Below are the code and all the weights of a small trained network. Each question names an input and a class and asks about switching units off, where a switched-off unit gives its printed mean instead of its output.

import numpy as np


def w(rows, s, z=0):
    codes = np.array(rows[::2]) - 128.0
    scale = np.full(codes.shape[1], s)
    scale[-1] = z or s
    return codes * scale


def f(y):
    return y / 2 * (1 + np.tanh(0.7978845608 * (y + 0.044715 * y**3)))


def log_softmax(a):
    a = a - a.max(-1, keepdims=True)
    return a - np.log(np.exp(a).sum(-1, keepdims=True))


def net(x, mask):
    res = np.array(x, float).reshape(1, 3) / 4 @ E
    y = f(res @ A[0][:, :-1].T + A[0][:, -1])
    res = res + np.where(mask, y, B[0][:, -1]) @ B[0][:, :-1]
    return log_softmax(res[-1] @ U[:, :-1].T + U[:, -1])


A, B = {}, {}
E = w([
[58,214,39,178,66,90,87],'x0',
[175,119,129,39,52,2,103],'x1',
[68,102,125,120,143,114,153],'x2',
],0.0076)
A[0] = w([
[181,38,185,123,156,146,137,125],'n1',
[196,148,144,103,88,43,110,217],'n2',
[159,156,116,205,134,204,173,112],'n3',
[147,104,147,86,104,56,104,76],'n4',
[174,120,180,85,155,144,166,255],'n5',
[135,125,127,59,87,63,152,104],'n6',
[163,113,117,83,84,71,123,118],'n7',
[110,254,91,126,114,136,84,107],'n8',
[106,144,72,207,62,124,52,89],'n9',
[105,166,141,174,156,205,99,142],'n10',
[142,179,95,69,134,75,99,105],'n11',
[60,188,25,103,99,145,110,86],'n12',
[136,185,139,185,174,192,165,94],'n13',
[36,98,123,163,139,145,175,210],'n14',
[106,190,81,169,96,113,104,98],'n15',
[28,183,51,130,119,93,100,145],'n16',
[64,102,87,174,172,216,148,164],'n17',
],0.0073,0.0062)
B[0] = w([
[214,64,217,54,170,110,210,199],'n1',
[124,49,178,134,81,77,67,253],'n2',
[51,124,213,60,119,124,59,187],'n3',
[64,171,161,31,216,173,78,165],'n4',
[153,104,228,177,111,71,160,254],'n5',
[86,167,143,81,162,104,68,182],'n6',
[96,116,193,70,139,114,63,183],'n7',
[194,63,202,110,191,122,202,189],'n8',
[174,69,212,47,156,157,184,189],'n9',
[84,99,211,93,134,82,50,202],'n10',
[149,122,198,85,143,103,103,162],'n11',
[196,113,198,73,206,125,177,193],'n12',
[80,129,198,40,167,138,45,183],'n13',
[86,53,196,165,103,2,84,229],'n14',
[215,67,191,73,210,128,213,179],'n15',
[157,28,203,99,125,62,189,236],'n16',
[108,93,195,115,133,102,84,246],'n17',
],0.0056,0.0061)
U = w([
[189,87,153,77,191,128,244,51],'0',
[139,88,136,147,107,99,108,253],'1',
[103,118,142,76,145,120,18,42],'2',
[134,141,104,222,50,118,147,216],'3',
[125,221,3,154,138,175,174,33],'4',
[115,171,1,126,125,206,180,35],'5',
],0.0086,0.0052)

Each question gives the input, the list of numbers given to net, and the class t.
The units are the neurons (one row each of A and B). Each row of codes is followed by its name. A weight is (code - 128) times the scale printed after its matrix; where a second scale follows, it is the last column's (A, B and U).
mask holds one flag per neuron, in row order. A switched-off neuron (its flag False) gives its mean, the last column of its row in B, instead of its output. The means were averaged over made-up inputs and are rounded, as every weight is.
A unit's drop is (log p(t) with every unit on - log p(t) with that unit switched off) / (log p(t) with every unit on - log p(t) with every unit switched off).
The circuit of an input: a set's keep is (log p(t) with only the set's units on - log p(t) with every unit switched off) / (log p(t) with every unit on - log p(t) with every unit switched off). Starting from the 12 units with the biggest drops (on a tie, the unit counted first), units are removed one at a time, each time the one whose removal leaves the highest keep (on an exact tie, the one counted first), for as long as the keep stays at least 0.8.
circuit, biggest first: the units of the circuit, biggest drop first
top k neurons: the k neurons with the biggest drops, biggest first
drop when u is switched off: that unit's drop, to one decimal
input [-4,-6,7], class 1: circuit, biggest first => n14, n12
input [4,-8,-2], class 2: circuit, biggest first => n13, n3
input [-1,8,7], class 2: circuit, biggest first => n4, n6
input [-5,7,1], class 2: top neuron => n4
input [3,-2,1], class 3: circuit, biggest first => n1, n4, n7, n6
input [-4,8,4], class 2: top 3 neurons => n4, n6, n7
input [4,1,4], class 0: top 2 neurons => n16, n12
input [6,-1,-1], class 0: drop when n15 is switched off => 0.1
input [0,-7,0], class 2: drop when n6 is switched off => 0.0
input [-2,-6,2], class 2: drop when n13 is switched off => 0.2
input [-4,7,0], class 2: drop when n7 is switched off => 0.2
